Below is a small trained network, with its code and all its weights. Each question gives an input and a target symbol and asks what happens when units are switched off, that is, made to give their printed mean instead of their output.

import numpy as np


def w(rows, s, z=0):
    codes = np.array(rows[::2]) - 128.0
    scale = np.full(codes.shape[1], s)
    scale[-1] = z or s
    return codes * scale


def f(y):
    return np.maximum(y, 0)


def softmax(a):
    e = np.exp(a - a.max(-1, keepdims=True))
    return e / e.sum(-1, keepdims=True)


def log_softmax(a):
    a = a - a.max(-1, keepdims=True)
    return a - np.log(np.exp(a).sum(-1, keepdims=True))


def net(x, mask):
    ids = ['αβγδηθλμξπστφψω'.index(c) for c in x.split()]
    T = len(ids)
    res = E[ids] + P[:T]
    u = 0
    for l in range(3):
        r = res
        for j in range(3):
            rows = slice(2 * j, 2 * j + 2)
            q, k, v = (r @ M[l][rows].T for M in (Q, K, V))
            z = softmax(np.where(np.tri(T) > 0, q @ k.T / 2**0.5, -1e9)) @ v
            o = O[l][rows]
            res = res + np.where(mask[u + j], z, o[:, -1]) @ o[:, :-1]
        u += 3
        y = f(res @ A[l][:, :-1].T + A[l][:, -1])
        res = res + np.where(mask[u : u + 12], y, B[l][:, -1]) @ B[l][:, :-1]
        u += 12
    return log_softmax(res[-1] @ U[:, :-1].T + U[:, -1])


Q, K, V, O, A, B = {}, {}, {}, {}, {}, {}
E = w([
[252,139,78,92,130],'α',
[49,119,119,120,70],'β',
[17,201,169,69,148],'γ',
[202,108,100,114,206],'δ',
[147,85,120,171,24],'η',
[152,54,121,129,143],'θ',
[21,122,116,159,132],'λ',
[96,138,110,129,57],'μ',
[105,115,66,64,147],'ξ',
[85,213,154,122,82],'π',
[122,80,27,170,79],'σ',
[122,167,201,130,118],'τ',
[132,170,63,27,73],'φ',
[107,20,173,201,182],'ψ',
[169,131,170,164,15],'ω',
],0.017)
P = w([
[128,83,163,91,147],'0',
[230,53,161,70,101],'1',
[96,38,175,139,62],'2',
[127,59,162,164,41],'3',
[117,73,145,179,51],'4',
[80,118,104,254,97],'5',
],0.0067)
Q[0] = w([
[96,104,154,145,160],'L0H1',
[176,86,101,216,127],'L0H1',
[55,126,166,2,110],'L0H2',
[168,214,98,188,123],'L0H2',
[178,126,146,134,83],'L0H3',
[101,44,181,201,150],'L0H3',
],0.0096)
K[0] = w([
[2,145,39,163,67],'L0H1',
[143,147,168,227,93],'L0H1',
[147,164,176,63,111],'L0H2',
[118,151,50,125,190],'L0H2',
[112,96,213,146,72],'L0H3',
[179,99,217,207,167],'L0H3',
],0.0097)
V[0] = w([
[88,208,95,253,121],'L0H1',
[136,109,227,89,143],'L0H1',
[83,102,80,126,198],'L0H2',
[195,214,203,101,163],'L0H2',
[168,232,167,172,201],'L0H3',
[152,101,202,147,31],'L0H3',
],0.0041)
O[0] = w([
[204,90,156,95,105,50],'L0H1',
[101,128,84,70,111,124],'L0H1',
[150,141,131,209,143,123],'L0H2',
[200,152,135,128,138,38],'L0H2',
[166,53,154,34,90,3],'L0H3',
[42,143,111,254,168,177],'L0H3',
],0.0072,0.0038)
A[0] = w([
[175,197,120,56,172,105],'L0N1',
[32,103,209,196,177,151],'L0N2',
[223,109,114,162,113,221],'L0N3',
[124,69,144,187,85,173],'L0N4',
[68,20,75,152,143,138],'L0N5',
[62,167,194,200,107,230],'L0N6',
[120,156,173,201,2,41],'L0N7',
[79,85,6,98,192,167],'L0N8',
[71,156,39,44,38,193],'L0N9',
[36,97,137,60,159,81],'L0N10',
[213,120,41,107,80,253],'L0N11',
[230,108,114,199,176,174],'L0N12',
],0.0076,0.0039)
B[0] = w([
[52,51,108,149,100,144],'L0N1',
[102,164,161,89,112,226],'L0N2',
[23,76,126,70,104,177],'L0N3',
[100,90,163,122,163,221],'L0N4',
[79,141,123,166,179,255],'L0N5',
[159,96,187,10,94,239],'L0N6',
[187,48,97,154,69,193],'L0N7',
[168,97,165,255,64,244],'L0N8',
[48,223,77,223,199,249],'L0N9',
[242,79,77,68,115,169],'L0N10',
[54,151,167,187,119,211],'L0N11',
[11,102,187,62,54,178],'L0N12',
],0.0064,0.0075)
Q[1] = w([
[164,123,156,121,108],'L1H1',
[146,50,177,170,212],'L1H1',
[46,150,211,153,113],'L1H2',
[1,126,158,216,180],'L1H2',
[147,155,114,189,79],'L1H3',
[175,169,77,26,91],'L1H3',
],0.0088)
K[1] = w([
[184,101,124,94,67],'L1H1',
[131,38,141,148,182],'L1H1',
[169,194,218,176,2],'L1H2',
[150,195,160,194,79],'L1H2',
[172,26,112,108,74],'L1H3',
[131,158,141,21,96],'L1H3',
],0.0099)
V[1] = w([
[176,116,144,108,56],'L1H1',
[183,131,109,220,102],'L1H1',
[165,54,127,104,147],'L1H2',
[89,34,15,143,238],'L1H2',
[76,79,86,205,227],'L1H3',
[180,112,131,253,103],'L1H3',
],0.0057)
O[1] = w([
[98,94,81,69,143,85],'L1H1',
[169,69,67,255,155,129],'L1H1',
[178,6,192,191,177,80],'L1H2',
[62,74,138,195,159,130],'L1H2',
[102,173,183,158,130,254],'L1H3',
[140,128,132,224,90,198],'L1H3',
],0.0069,0.0088)
A[1] = w([
[120,224,123,128,219,44],'L1N1',
[107,190,143,138,124,128],'L1N2',
[92,108,32,127,187,136],'L1N3',
[65,112,115,81,162,102],'L1N4',
[108,115,8,138,91,162],'L1N5',
[159,202,120,114,140,152],'L1N6',
[53,168,130,151,111,121],'L1N7',
[248,105,180,51,164,120],'L1N8',
[65,145,128,129,201,42],'L1N9',
[213,105,121,144,223,2],'L1N10',
[127,126,90,138,150,159],'L1N11',
[72,161,94,186,103,134],'L1N12',
],0.011,0.0061)
B[1] = w([
[221,116,148,76,122,149],'L1N1',
[88,74,122,97,165,178],'L1N2',
[216,123,94,174,82,151],'L1N3',
[127,126,102,21,158,147],'L1N4',
[106,182,138,136,190,178],'L1N5',
[37,113,136,139,3,143],'L1N6',
[141,167,154,90,250,240],'L1N7',
[196,227,104,214,142,137],'L1N8',
[237,138,205,135,125,160],'L1N9',
[75,175,173,113,56,128],'L1N10',
[120,198,162,158,86,144],'L1N11',
[96,143,116,116,98,254],'L1N12',
],0.0063,0.021)
Q[2] = w([
[140,110,159,180,163],'L2H1',
[138,90,81,133,27],'L2H1',
[171,152,210,132,254],'L2H2',
[157,156,124,97,78],'L2H2',
[73,118,31,129,89],'L2H3',
[72,180,163,124,207],'L2H3',
],0.0087)
K[2] = w([
[112,73,143,80,111],'L2H1',
[93,143,77,110,220],'L2H1',
[43,151,204,95,115],'L2H2',
[191,98,173,81,96],'L2H2',
[126,82,255,113,81],'L2H3',
[100,204,149,162,46],'L2H3',
],0.0099)
V[2] = w([
[19,133,127,126,212],'L2H1',
[89,84,50,93,120],'L2H1',
[189,129,158,98,168],'L2H2',
[141,165,27,143,118],'L2H2',
[156,69,61,128,188],'L2H3',
[118,1,195,77,149],'L2H3',
],0.0083)
O[2] = w([
[77,198,193,114,137,235],'L2H1',
[75,174,186,167,106,95],'L2H1',
[255,164,106,114,192,91],'L2H2',
[87,208,60,144,116,72],'L2H2',
[78,91,168,172,179,49],'L2H3',
[83,2,69,104,132,8],'L2H3',
],0.0091,0.015)
A[2] = w([
[118,135,39,114,187,218],'L2N1',
[111,163,147,93,207,94],'L2N2',
[67,118,112,138,128,133],'L2N3',
[193,157,140,102,122,3],'L2N4',
[143,59,136,65,112,31],'L2N5',
[166,39,101,181,149,45],'L2N6',
[165,192,210,180,142,174],'L2N7',
[142,101,120,98,141,11],'L2N8',
[151,100,169,25,56,99],'L2N9',
[242,199,124,79,174,174],'L2N10',
[176,111,254,76,112,183],'L2N11',
[205,66,133,168,154,89],'L2N12',
],0.0095,0.0046)
B[2] = w([
[240,92,190,184,39,132],'L2N1',
[125,109,112,116,229,185],'L2N2',
[55,95,137,1,161,147],'L2N3',
[66,29,179,99,105,151],'L2N4',
[223,89,82,182,148,145],'L2N5',
[91,162,184,211,134,134],'L2N6',
[123,86,55,159,116,253],'L2N7',
[234,177,113,98,140,132],'L2N8',
[109,113,24,99,121,162],'L2N9',
[173,57,240,75,89,193],'L2N10',
[193,137,44,178,132,199],'L2N11',
[43,141,84,147,50,134],'L2N12',
],0.0063,0.038)
U = w([
[72,136,92,55,142,64],'α',
[85,146,116,74,173,54],'β',
[144,160,92,41,119,3],'γ',
[103,73,107,113,134,97],'δ',
[20,73,168,94,9,140],'η',
[74,51,192,156,146,185],'θ',
[121,130,78,104,179,183],'λ',
[63,156,105,84,119,100],'μ',
[169,173,119,229,173,154],'ξ',
[119,199,29,62,33,209],'π',
[21,134,117,186,80,123],'σ',
[164,128,94,127,21,251],'τ',
[164,236,150,98,84,129],'φ',
[197,102,133,165,165,60],'ψ',
[141,110,25,193,1,155],'ω',
],0.008,0.0045)

Each question gives the input, a string of symbols that net reads in full, and the target symbol t.
The units are the heads (2 rows each of Q, K, V and O) and the neurons (one row each of A and B). Each row of codes is followed by its name. A weight is (code - 128) times the scale printed after its matrix; where a second scale follows, it is the last column's (O, A, B and U).
mask holds one flag per unit, layer by layer, with each layer's heads first. A switched-off unit (its flag False) gives its mean, the last column of its rows in O or B, instead of its output. The means were averaged over made-up inputs and are rounded, as every weight is.
A unit's drop is (log p(t) with every unit on - log p(t) with that unit switched off) / (log p(t) with every unit on - log p(t) with every unit switched off).
The circuit of an input: a set's keep is (log p(t) with only the set's units on - log p(t) with every unit switched off) / (log p(t) with every unit on - log p(t) with every unit switched off). Starting from the 12 units with the biggest drops (on a tie, the unit counted first), units are removed one at a time, each time the one whose removal leaves the highest keep (on an exact tie, the one counted first), for as long as the keep stays at least 0.8.
units of the circuit, in order: the units of the circuit, biggest drop first
k most important neurons: the k neurons with the biggest drops, biggest first
top k neurons in layer l: the k neurons of layer l with the biggest drops, biggest first
input σ β ξ ξ π λ, target π: units of the circuit, in order : L1H2, L2H3
input φ ψ ξ, target ψ: most important neuron : L1N1
input μ θ π π β, target π: units of the circuit, in order : L1H2, L2H3
input θ ω ξ, target ω: 2 most important neurons : L1N7, L0N10
input ξ β ξ φ σ λ, target φ: 2 most important neurons : L0N9, L1N6
input σ ξ θ, target σ: top 3 neurons in layer 2 : L2N10, L2N5, L2N7
input θ ξ ω μ ψ, target ω: 4 most important neurons : L2N12, L0N9, L2N11, L1N7
input λ δ φ α, target φ: top 3 neurons in layer 0 : L0N11, L0N9, L0N6
input θ ψ ξ τ θ, target τ: units of the circuit, in order : L1H2, L1N7, L0N9
input μ β φ δ δ α, target φ: units of the circuit, in order : L2H3, L0N9, L1H2, L0N11
input ψ δ φ, target ψ: 2 most important neurons : L1N1, L0N9
input φ δ ξ ω σ ξ, target ω: units of the circuit, in order : L2H1, L2N2, L0N7
input φ λ φ, target φ: 3 most important neurons : L0N9, L2N10, L1N6
input δ θ μ τ τ τ, target τ: 2 most important neurons : L1N8, L1N12
input φ θ δ, target φ: top neuron in layer 0 : L0N9
input σ λ ξ φ ω, target ω: top 2 neurons in layer 0 : L0N6, L0N7
input α λ ξ θ, target ξ: top 3 neurons in layer 0 : L0N7, L0N6, L0N8
input σ θ θ, target σ: top 4 neurons in layer 0 : L0N9, L0N11, L0N8, L0N6
input γ θ λ, target λ: top 2 neurons in layer 0 : L0N6, L0N2
input α λ τ, target τ: top neuron in layer 2 : L2N7
input ψ π μ, target π: 2 most important neurons : L1N6, L1N7
input δ ω θ, target ω: top 3 neurons in layer 0 : L0N7, L0N9, L0N6
input η ξ η ω δ, target ω: 2 most important neurons : L0N6, L1N12
input γ ξ η λ ψ φ, target ψ: 3 most important neurons : L1N1, L1N7, L0N9
input λ ψ η, target η: 3 most important neurons : L0N7, L1N7, L2N2
input ξ τ ψ λ λ, target ψ: 2 most important neurons : L1N12, L0N8
input α δ γ π, target π: 2 most important neurons : L1N6, L1N7
input θ σ ξ, target σ: 3 most important neurons : L0N8, L1N12, L2N11
